Each row of numbers belongs to one of the elements below and depends on some of the facts about them. Some rows are named. Which element is each other row?

Facts:
Σ: is of sort; τ: is directly part of; Δ: comes just before; α: belongs to class; λ: refers to
zudri Σ:456 α:266
siskem Σ:181 τ:leklom α:623 λ:groske
skagru Σ:857 τ:skuvul
ladrul Σ:892 α:515
groske Σ:857 τ:plaskom Δ:debi α:903
muratre Σ:479 α:903
zastur Σ:714 τ:bagros α:912
travok Σ:892 τ:skebir α:351 λ:steflum
ploklol Σ:857 τ:drazin α:282 λ:nukis
platri Σ:479 α:912 λ:dotol
zisu Σ:479 α:787
kure Σ:479 τ:kastas α:266
kastas Σ:892 τ:dotol Δ:stasen
flostos Σ:857 α:86 λ:vige
pluren Σ:714 τ:dreke Δ:mitrapan α:897
lunos Σ:892 τ:stasen Δ:fledok α:86
sarel Σ:553 τ:dretreklo α:973
vebe Σ:456 τ:skagru Δ:graskor λ:ploklol
dotol Σ:479 λ:grestul
pevar Σ:181 α:404
flitofis Σ:479 τ:dretreklo Δ:sarel α:912 λ:rimal
tubuk Σ:553 τ:dotol α:86
brari Σ:181 τ:megras Δ:plefluk λ:givu
stugristi Σ:479 τ:vustokek Δ:dreke α:515 λ:skebir
mitrapan Σ:456 τ:dreke Δ:plotrok
gapi Σ:479 α:501
bagros Σ:479 τ:grotrudre Δ:skovutul λ:todon
plemi Σ:479 τ:skomas Δ:dridre λ:kasunom
stidrik Σ:553 α:885
dridre Σ:479 τ:skomas Δ:klofle α:912
skudas Σ:857 α:404
brunen Σ:181 α:655 λ:vudes
graskal Σ:714 τ:nunok Δ:vatar α:266
tifin Σ:892 τ:megras Δ:brari α:903
veva Σ:181 α:897
vige Σ:479 τ:skebir Δ:fekuli α:623
deples Σ:479 τ:klopus Δ:kagrar α:973
nilus Σ:181 τ:plaskom Δ:groske α:618 λ:fledok
stasen Σ:181 τ:dotol Δ:tubuk
todon Σ:857 τ:stukedal Δ:mubo α:501 λ:flizir
plizir Σ:714 α:119
grobo Σ:479 τ:skomas Δ:stekleros α:515
stovin Σ:553 α:787 λ:trago
vudes Σ:181 τ:dretreklo Δ:dotrudun λ:lunos
klofle Σ:181 τ:skomas Δ:grobo α:618
klopus Σ:456 τ:vustokek Δ:troba λ:mepo
vokol Σ:456 α:787
leklom Σ:456
klutrera Σ:714 α:885 λ:mitrapan
plaskom Σ:479 λ:grosak
brupogra Σ:714 α:86
kasunom Σ:181 λ:kastas
plirol Σ:181 τ:skagru α:351 λ:luver
bozedan Σ:456
mubo Σ:181 τ:stukedal Δ:steflum
gobru Σ:479 τ:stasen Δ:staka
flopetis Σ:857 α:86
tumil Σ:456 α:501
gramim Σ:857 α:266 λ:bozedan
toplir Σ:456 τ:drazin Δ:ploklol α:404 λ:klopus
zati Σ:479 τ:grotrudre Δ:bubrole α:404
nukis Σ:479 α:86 λ:tubuk
gagrizok Σ:479 α:623 λ:dotrur
trupil Σ:181 α:618
genuk Σ:181 τ:nunok λ:skuvul
steflum Σ:456 τ:stukedal α:623
mostal Σ:181 τ:dotrur α:787
bubrole Σ:181 τ:grotrudre Δ:bagros α:885
trala Σ:181 τ:plaskom α:623 λ:vinaskon
skegor Σ:553 τ:kastas Δ:kure α:282
dotrudun Σ:181 τ:dretreklo Δ:flitofis
ploka Σ:479 λ:fufli
gomo Σ:892 τ:klopus Δ:deples α:86
stamaske Σ:181 α:266
subir Σ:479 τ:bagros Δ:zastur λ:trupil
brovi Σ:714 α:973
grosak Σ:479 α:515 λ:stavar
debi Σ:553 τ:plaskom Δ:tupekla α:655 λ:brupogra
lezos Σ:714 τ:drazin Δ:tefi α:623
fesi Σ:479 α:618
vinaskon Σ:714 α:189 λ:nusam
fudres Σ:479
zibo Σ:479 τ:stukedal Δ:plutul λ:klofle
flagrim Σ:181 τ:vustokek Δ:fufli α:501
fledok Σ:714 τ:stasen λ:fudres
votil Σ:553 α:618 λ:tupekla
fetim Σ:553 τ:leklom Δ:siskem α:404
luver Σ:479 λ:liton
nusam Σ:181 α:86 λ:flitofis
vatar Σ:456 τ:nunok Δ:puse λ:tefi
kagrar Σ:892 τ:klopus Δ:bugres α:623
vozer Σ:456 α:903 λ:flostos
vagrok Σ:553 α:655 λ:megras
plisketre Σ:714 α:623 λ:statil
reflan Σ:892 τ:bozedan α:912
nunok Σ:479
plutul Σ:181 τ:stukedal Δ:todon α:973 λ:gramim
viskur Σ:714 α:897 λ:bobafo
skuvul Σ:456
trago Σ:892 τ:plaskom Δ:nilus α:119 λ:kofor
nabren Σ:857 α:618
troba Σ:456 τ:vustokek Δ:flagrim α:351
rimal Σ:892 α:515
kloskal Σ:857 α:973
skebir Σ:553
ganun Σ:181 τ:dotrur Δ:mostal
stokli Σ:181 τ:bobafo Δ:skame α:86
graskor Σ:479 τ:skagru Δ:plirol α:282 λ:gagrizok
tefi Σ:181 τ:drazin Δ:toplir α:266
fosek Σ:456 τ:skebir Δ:travok α:86
legras Σ:857 α:897 λ:stekleros
brelor Σ:181 α:903
plefluk Σ:857 τ:megras α:266
puse Σ:892 τ:nunok Δ:genuk α:282
dretreklo Σ:479 τ:kasunom
drazin Σ:892
tegoplik Σ:479 τ:leklom Δ:fetim α:282 λ:siskem
grestul Σ:479 α:515 λ:votil
bobafo Σ:857 τ:kasunom Δ:dretreklo
skomas Σ:456 λ:legras
givu Σ:553 τ:skebir Δ:vige α:897
flegan Σ:553 α:282 λ:plutul
skovutul Σ:857 τ:grotrudre α:86
mutren Σ:479 τ:bagros Δ:bustul α:885
skame Σ:553 τ:bobafo α:119
stavar Σ:181 τ:dotrur Δ:ganun α:903 λ:bagros
skikur Σ:714 λ:skotros
tupekla Σ:181 τ:plaskom Δ:trala α:404
plotrok Σ:479 τ:dreke α:86
stukedal Σ:714
fufli Σ:892 τ:vustokek α:86 λ:platri
staka Σ:553 τ:stasen Δ:lunos α:618
kofor Σ:456 α:404
vustokek Σ:479
bolel Σ:857 α:189
maflibrer Σ:892
dotrur Σ:892 λ:flopetis
megras Σ:479 λ:reflan
dreke Σ:479 τ:vustokek Δ:klopus λ:plisketre
stekleros Σ:479 τ:skomas α:119
statil Σ:181 α:787 λ:gomo
grotrudre Σ:553
bustul Σ:456 τ:bagros Δ:subir α:404
flizir Σ:714 α:787
bugres Σ:857 τ:klopus α:351 λ:nabren
skotros Σ:714 α:266
laklil Σ:714 τ:stasen Δ:gobru λ:vebe
regumu Σ:456 τ:dreke Δ:pluren α:912
fletenur Σ:714
fekuli Σ:456 τ:skebir Δ:fosek α:885
liton Σ:857 α:86
mepo Σ:479 α:623

Known rows:
[  5   2  -4  -1   4 -13   4  -2  -1  13   1   8   8   9  -3  -8   3  -6
   3   4  -7   2   0 -10  -7  -5   1] -> mepo
[  0  -1  -2  -4  -1  -2  12   7  -5  -2  -7 -19  -4  11  -2   0 -16   2
  -2  -5  17  -9  -6   3  -4  -2  -9] -> pluren
[  4  -5 -12  -6   0  -2  -5  -6  -9   0   0   6   4  -6  -8  -5  -7 -15
  12  -1 -19  -8  -4   1   1  12 -13] -> groske
[  2   0   2   7   5   0  -4  -6   3   4   4  -7  -4  -2  -5   5   8 -10
  -7 -10  -9   1 -21   3  11   1 -15] -> trupil
[  9  -1   1  -3   1   9   8   6  -9   1   0   2  -1   0 -10  -2  -9  -7
  11  -4  -9  -4 -11  -3  -3  10  -2] -> regumu
[ -4   1   2  -2  -6   4  -9   9   2 -13  -3  -2  -1 -11  12   0  13   6
   4   5  14  10  15   3  -1   0  11] -> skomas
[-5  2 -4  2 -1 -2 -8 11  2 -3  1  3  3 -7 12 -6 20  7 -3  9  9 12  3 -1
 -2 -8  9] -> grotrudre
[  1  -6  -2  -9  -3   6   0  -8  -9  -1   2   4   1  -4  -4  -2 -12  -1
   6   0 -10  -8   1   7   0   8  -4] -> ladrul
[  1   3  -3 -19  -1   2   0 -13  -7   0   9  11  -5  14  -4  -2 -24  -2
  12 -10 -16  -7  -6   1  -7   0 -17] -> gomo
[ -3   7   2 -12  -4   0  -5   3   4  -9   2   4  -8   6   8  -1  -5   9
   7  -7   3   5   3  -5  -7  -8  -1] -> troba
[ -1  -3  -5  -5   0  19   5 -14 -11   5   7   3  -8  -3 -12   6 -19  -3
  -3  -6 -10  -9 -19  12   9  11 -11] -> gramim
[ -5   5 -10  -3  -3  -5 -17  11  -2  -9   3  -2   4  -5  13  -2  14  -4
   0   5   7  14   0   0  -5  -4  -4] -> bozedan
[  0  -6   1   5   5   1  13  -8  -4  16   3  -1   3   1  -5  -3   2   3
 -13   4   1  -4 -10   4   3  -3   3] -> fesi
[  4  -5   0  -2   0   0  18   5  -9   1  -8 -20  -4  10  -8  -2 -23   1
  -1  -6  12 -16 -12   4  -3   0 -14] -> brovi
[  7   4   7   4  -1  -6  -4  -2   9  -3  -6   4  -2  -1  -4   1   5  -9
  10  -8 -11   4   7 -10   3   3  -1] -> siskem
[ 3 -7  8  0  4  3 17 -9  0 14 -3  1  2  0 -7 -5 -1  6 -3  3 -1 -8  5  0
  4  0 11] -> stugristi
[  4  -1   7 -12   2   2  14 -13   2  16   2   9  -2  21  -6 -11 -13   2
  -4  -5  -4  -7  -4  -8   3 -11  -1] -> nukis
[ -1  -2  -5  -6  -1  11   1 -12  -5   0   4   5  -7  -3  -8   1 -17  -2
   4  -6 -12  -7  -6   6   5   9  -8] -> kloskal

Name these rows:
No name comes twice in this set of rows, the named rows included.
[  7  -7   1   2   5  -6  16  -6  -4  16  -3   4   9   2 -10  -9   2  -5
  -1   6  -9  -7   1  -4   0   2   4] -> muratre
[  2  -4   3   2   6   2  17 -10  -2  17   3   2   1   6  -8  -3  -5   2
  -7   0  -5  -7 -11   1   2  -4   1] -> deples
[ -5   5   3 -12 -10   5  -6  -9   4 -13   4  11  -5   3   8   3 -14  10
  10  -4   1   3  22   2  -5   0   8] -> travok
[ -4   3  -1   2  -7  -5  -1  16   4 -13 -13 -19   3  -1   9   4   0   7
  -1   4  30   3  20   3  -6  -2   5] -> skikur
[  4  -1   9   5   2   6   2 -10   4   2   1  -4  -8  -1  -9   6  -1  -5
  -1 -15 -10  -2 -14   0  10   3  -8] -> plutul
[  3   0   2 -20   3   4   8  -4  -2  12   5   9  -4  18  -4 -16 -11  -3
   0  -9 -10  -3 -20  -9   0 -12 -13] -> tubuk
[  2  -3  -7   0   6   4  19   4 -14   9   0 -22  -4  14 -12   4 -25  -5
 -11  -8  10 -16 -33  10  -2   0 -23] -> skotros
[  3  -5  -1   1   2   9  23   4 -11   6  -4 -22  -6  10 -12   4 -25   0
  -6  -7  13 -20 -25   9   0   3 -16] -> graskal
[ 10  -5   8   5   3  -3   2  -4   3   1  -7  -2  -1  -6 -11   0   4 -12
   6  -8 -16  -3  -1  -5   9   8  -4] -> brelor
[ 6  0  1 -1  3 -8  9 -3  1 12 -2  7  7  6 -3 -9  3 -1  5  3 -4  0 11 -9
 -4 -3  8] -> gagrizok
[  9   3  -2   8   7  -2  20  -4  -8  20   1   7   4   1 -12  -1  -4  -4
   6   1  -5   0  -6  -3  -7   5   6] -> flitofis
[  2   2   9   6   1   2  -4  -5   7  -2   0  -3  -8  -2  -3   7   5  -4
  -3 -11  -4   4  -8  -1   9   0  -5] -> veva
[ -3   1  -6  -5  -3   7  -5  -8  -3  -3   3   6  -5  -4  -1   2 -12  -2
   2  -3  -5  -2   2   6   3   5  -5] -> legras

Now the same elements, written a new way:
Some rows with their names:
[  5   5   8  -1  -3  -2 -11   1   2  -1 -18  -4  -1] -> viskur
[ 13   3  -8   0   0  -2  11 -11  -2   6  15  -1  -3] -> plutul
[-4 -6  1  5  6  0 12 -1 -1 -2 12 11 18] -> flitofis
[ -9   0   3 -12   2  -4  -7  14  -2  -8 -21   5   3] -> tegoplik
[ 5 -1 -9 14  9 11  2 -1 -6  0 -6 -8  1] -> grosak
[  0  -5  -6  -2  -4  -6 -11   0  16   4  -4  -4  -8] -> legras
[  4   1   5  -3   0   1  -4   2  -5   1 -15  -2   4] -> laklil
[-6  2 -4  1 -3  1 -2 -5  2  4  3 -8 -2] -> skebir
[ 5 -2  3  4  0  6  2  2 -6 -1  0 -7 -1] -> grobo
[ 11  -2  -6   5  -4   0   8 -15  -2   8  12  -4   1] -> sarel
[-9  6 -3 -2  9  9  9  1 -6  8 14 12  7] -> gomo
[-3 -5  1  2  3  3  8  4 -6 -3  3  5  9] -> plotrok
[ -3 -10   3  12   5   9  15   2  -6  -7  19   1  14] -> kofor
[ -5   6  -1   3  -5  -3 -10  -6   9   2  -2 -11  -6] -> givu
[  9   3   6  14  -2   8  -5  -5   4  -1   7 -16  -6] -> stekleros
[-1  3  7  2 -1  5 -4  1 -3  0 -7 -3  3] -> stukedal
[ -8   7  -6  -6  -1   0  -5   1   1   1  -1  -7 -10] -> tefi
[ -3   0 -10 -11   3   3  10   2 -14   5   4   3  -5] -> flagrim

Rows to name:
No name comes twice in this set of rows, the named rows included.
[-15  -8  -9 -12   2  -5 -10  10   9   1 -10   4   1] -> ploklol
[ 12   7  17  21 -26 -16  -3  -8   8  14  -5  -2 -29] -> votil

The same elements again, as new rows of numbers:
Named rows:
[  7   1  -4  -7  -9  11 -29  12 -12 -17   1  -5  12] -> platri
[  4   1   3 -15   0  -3  -3   1 -18  -5  -5  17   1] -> luver
[  9   4   7 -16   2  -2   5   8 -30 -10  13 -13  -9] -> plirol
[  1 -10   9 -21  -3 -39  -1  -7   5 -10  18 -48 -13] -> fufli
[ 17  -2  24  23   7 -37 -10  25 -25  -3  17   5 -20] -> flegan
[ 10   3   8  -8 -25  12  11   7  13  -6   5  35   4] -> bagros
[ 12   0   4   9  19  28 -11  18  -7   4  20   4  -9] -> nabren
[  2   1 -25 -13  17  18  -1  -4  13 -14   4   9   3] -> plizir
[ -3   4 -16 -19  11   6   3 -16   5 -12   7   4   4] -> fletenur
[ 8 -1 -8  6 20 10 -7 -7  6 -9 11 18  1] -> vokol
[ -4   1  -9 -17   2  -8  -3   5  22   5   5 -33 -17] -> maflibrer
[ 11   4   1   1 -10   1 -10   9 -33  13   7  -3 -20] -> sarel
[  3   6  -9   4   6  15 -13   8  -5  -5  -1  22   0] -> dridre
[  1  -5   6  -3  13 -15   8 -37 -15  -4  19  10  -2] -> fosek
[  9   5   0 -10  13  14   4 -14 -23  -4  24  -2  -1] -> troba
[  6   1 -16   1  18  11   3  -3  24 -20  17  15   2] -> flizir
[  5   0   7  14  18 -25  -3  12  16  -9  32 -34 -21] -> puse
[ -1   4 -10 -11  -2   0  -3  -4  -7  -4   2   5  -8] -> ganun

Rows to name:
No name comes twice in this set of rows, the named rows included.
[ 13   0  23  18  16 -15  -2   8 -21 -20  22  12  -3] -> tegoplik
[  0   2  -8 -15  11   2   9  -4  -2 -14  -4 -12  10] -> laklil
[  7   2   6 -22   5 -10   4  19  -3  -1  19 -47 -17] -> travok
[ 21  -3   2  13  -9   1 -25  28 -25  -6  13 -16 -14] -> votil
[  6  -1  -6  13  14  12  -8   2  -6 -12  10  28  -6] -> zisu
[  4  -1 -11   8  12   0  -7   6   1 -13  10  13 -13] -> mostal
[  0   6 -15  -7   9  -1 -11  22  32   3   2 -29 -15] -> reflan
[ 19   1  -3  20   2   5 -15  22 -22   4  14   6 -23] -> staka
[  0  -7  12  23   6 -11  23 -15 -42  -9  -2 -10  -1] -> nukis
[ 10   1  22 -13   7  17   0   6 -23   5  18 -14  -4] -> bugres

